Here is a tiny trained network, its code and every weight. The questions are about switching its units off for an input and a target symbol, where a switched-off unit gives its printed mean instead of its output.

import numpy as np


def w(rows, s, z=0):
    codes = np.array(rows[::2]) - 128.0
    scale = np.full(codes.shape[1], s)
    scale[-1] = z or s
    return codes * scale


def f(y):
    return np.maximum(y, 0)


def softmax(a):
    e = np.exp(a - a.max(-1, keepdims=True))
    return e / e.sum(-1, keepdims=True)


def log_softmax(a):
    a = a - a.max(-1, keepdims=True)
    return a - np.log(np.exp(a).sum(-1, keepdims=True))


def net(x, mask):
    ids = ['ΘΠΦεζμξτ'.index(c) for c in x.split()]
    T = len(ids)
    res = E[ids] + P[:T]
    r = res
    for j in range(2):
        rows = slice(2 * j, 2 * j + 2)
        q, k, v = (r @ M[0][rows].T for M in (Q, K, V))
        z = softmax(np.where(np.tri(T) > 0, q @ k.T / 2**0.5, -1e9)) @ v
        o = O[0][rows]
        res = res + np.where(mask[j], z, o[:, -1]) @ o[:, :-1]
    y = f(res @ A[0][:, :-1].T + A[0][:, -1])
    res = res + np.where(mask[2:6], y, B[0][:, -1]) @ B[0][:, :-1]
    return log_softmax(res[-1] @ U[:, :-1].T + U[:, -1])


Q, K, V, O, A, B = {}, {}, {}, {}, {}, {}
E = w([
[174,8,150,15,65],'Θ',
[232,178,129,65,175],'Π',
[219,219,85,95,113],'Φ',
[139,195,24,101,215],'ε',
[189,212,127,112,156],'ζ',
[68,159,185,126,96],'μ',
[61,156,94,108,86],'ξ',
[30,151,150,82,149],'τ',
],0.014)
P = w([
[145,212,255,108,95],'0',
[115,136,130,110,116],'1',
[98,124,101,103,137],'2',
[84,101,72,108,146],'3',
[72,91,51,98,162],'4',
[50,77,36,99,178],'5',
],0.01)
Q[0] = w([
[46,172,174,126,145],'H0',
[163,130,86,235,145],'H0',
[138,7,187,52,84],'H1',
[237,79,144,240,185],'H1',
],0.011)
K[0] = w([
[117,195,232,148,117],'H0',
[99,130,71,223,159],'H0',
[158,6,214,58,5],'H1',
[93,34,24,195,153],'H1',
],0.011)
V[0] = w([
[150,139,191,138,211],'H0',
[99,131,45,103,229],'H0',
[2,72,139,111,185],'H1',
[83,178,144,240,80],'H1',
],0.01)
O[0] = w([
[155,136,31,25,32,161],'H0',
[120,78,209,18,175,50],'H0',
[188,197,165,102,2,104],'H1',
[54,98,119,208,57,1],'H1',
],0.0091,0.0055)
A[0] = w([
[106,254,188,122,15,58],'N0',
[216,122,240,149,90,35],'N1',
[199,186,147,19,152,127],'N2',
[49,156,109,105,155,253],'N3',
],0.0073,0.0049)
B[0] = w([
[146,38,80,93,133,202],'N0',
[185,252,86,178,134,141],'N1',
[75,135,73,255,142,246],'N2',
[199,152,228,141,107,238],'N3',
],0.0069,0.011)
U = w([
[197,247,120,126,139,206],'Θ',
[151,83,72,32,170,63],'Π',
[92,53,113,135,152,73],'Φ',
[119,129,254,69,127,179],'ε',
[86,106,101,109,128,39],'ζ',
[98,124,73,188,97,1],'μ',
[97,148,204,166,101,145],'ξ',
[141,152,111,19,70,161],'τ',
],0.0097,0.0044)

Each question gives the input, a string of symbols that net reads in full, and the target symbol t.
The units are the heads (2 rows each of Q, K, V and O) and the neurons (one row each of A and B). Each row of codes is followed by its name. A weight is (code - 128) times the scale printed after its matrix; where a second scale follows, it is the last column's (O, A, B and U).
mask holds one flag per unit, heads first, then neurons. A switched-off unit (its flag False) gives its mean, the last column of its rows in O or B, instead of its output. The means were averaged over made-up inputs and are rounded, as every weight is.
A unit's drop is (log p(t) with every unit on - log p(t) with that unit switched off) / (log p(t) with every unit on - log p(t) with every unit switched off).
The circuit of an input: a set's keep is (log p(t) with only the set's units on - log p(t) with every unit switched off) / (log p(t) with every unit on - log p(t) with every unit switched off). Starting from all 6 units, units are removed one at a time, each time the one whose removal leaves the highest keep (on an exact tie, the one counted first), for as long as the keep stays at least 0.8.
circuit, biggest first: the units of the circuit, biggest drop first
most important unit: the unit with the biggest drop
top k neurons: the k neurons with the biggest drops, biggest first
which heads matter: for each layer, one digit per head in row order, 1 if its drop is at least 0.15 and else 0, layers parted by /
drop when u is switched off: that unit's drop, to one decimal
input ε Π Π, target Π: which heads matter : 11
input ξ Φ Θ τ, target ξ: circuit, biggest first : H1; N3; N0
input ε Θ Π Θ τ, target ε: which heads matter : 10
input Θ μ Φ τ ξ, target Θ: circuit, biggest first : H0; N0; N2
input τ ξ Θ τ ξ, target τ: circuit, biggest first : N2; H1
input ξ τ Θ, target Θ: most important unit : H1
input τ ξ ξ, target τ: circuit, biggest first : H1; N2; N0
input Θ ε τ τ, target Θ: circuit, biggest first : H0; H1; N0
input ξ τ Φ ξ, target ξ: circuit, biggest first : H1; H0; N0; N3
input Φ τ τ ε τ ξ, target Φ: which heads matter : 01
input Θ ξ ε Θ μ μ, target Θ: which heads matter : 11
input ε τ ε ξ, target ε: which heads matter : 10
input τ ζ τ τ τ μ, target τ: circuit, biggest first : N2; H1; H0
input Φ τ ξ τ τ μ, target Φ: which heads matter : 01
input τ ξ τ τ τ, target τ: which heads matter : 11
input ξ Θ ξ, target ξ: top 2 neurons : N2; N3
input Θ Π Θ τ, target Θ: top 3 neurons : N0; N3; N2
input Θ ε ε Θ Θ ξ, target Θ: top 3 neurons : N0; N3; N2
input μ Φ Θ τ, target μ: drop when H1 is switched off : 0.9
input ε Φ Π τ μ, target ε: drop when N1 is switched off : 0.0
input τ Θ τ μ, target τ: drop when H0 is switched off : 0.1
input Φ τ Θ Θ τ Φ, target Π: drop when H1 is switched off : 1.2
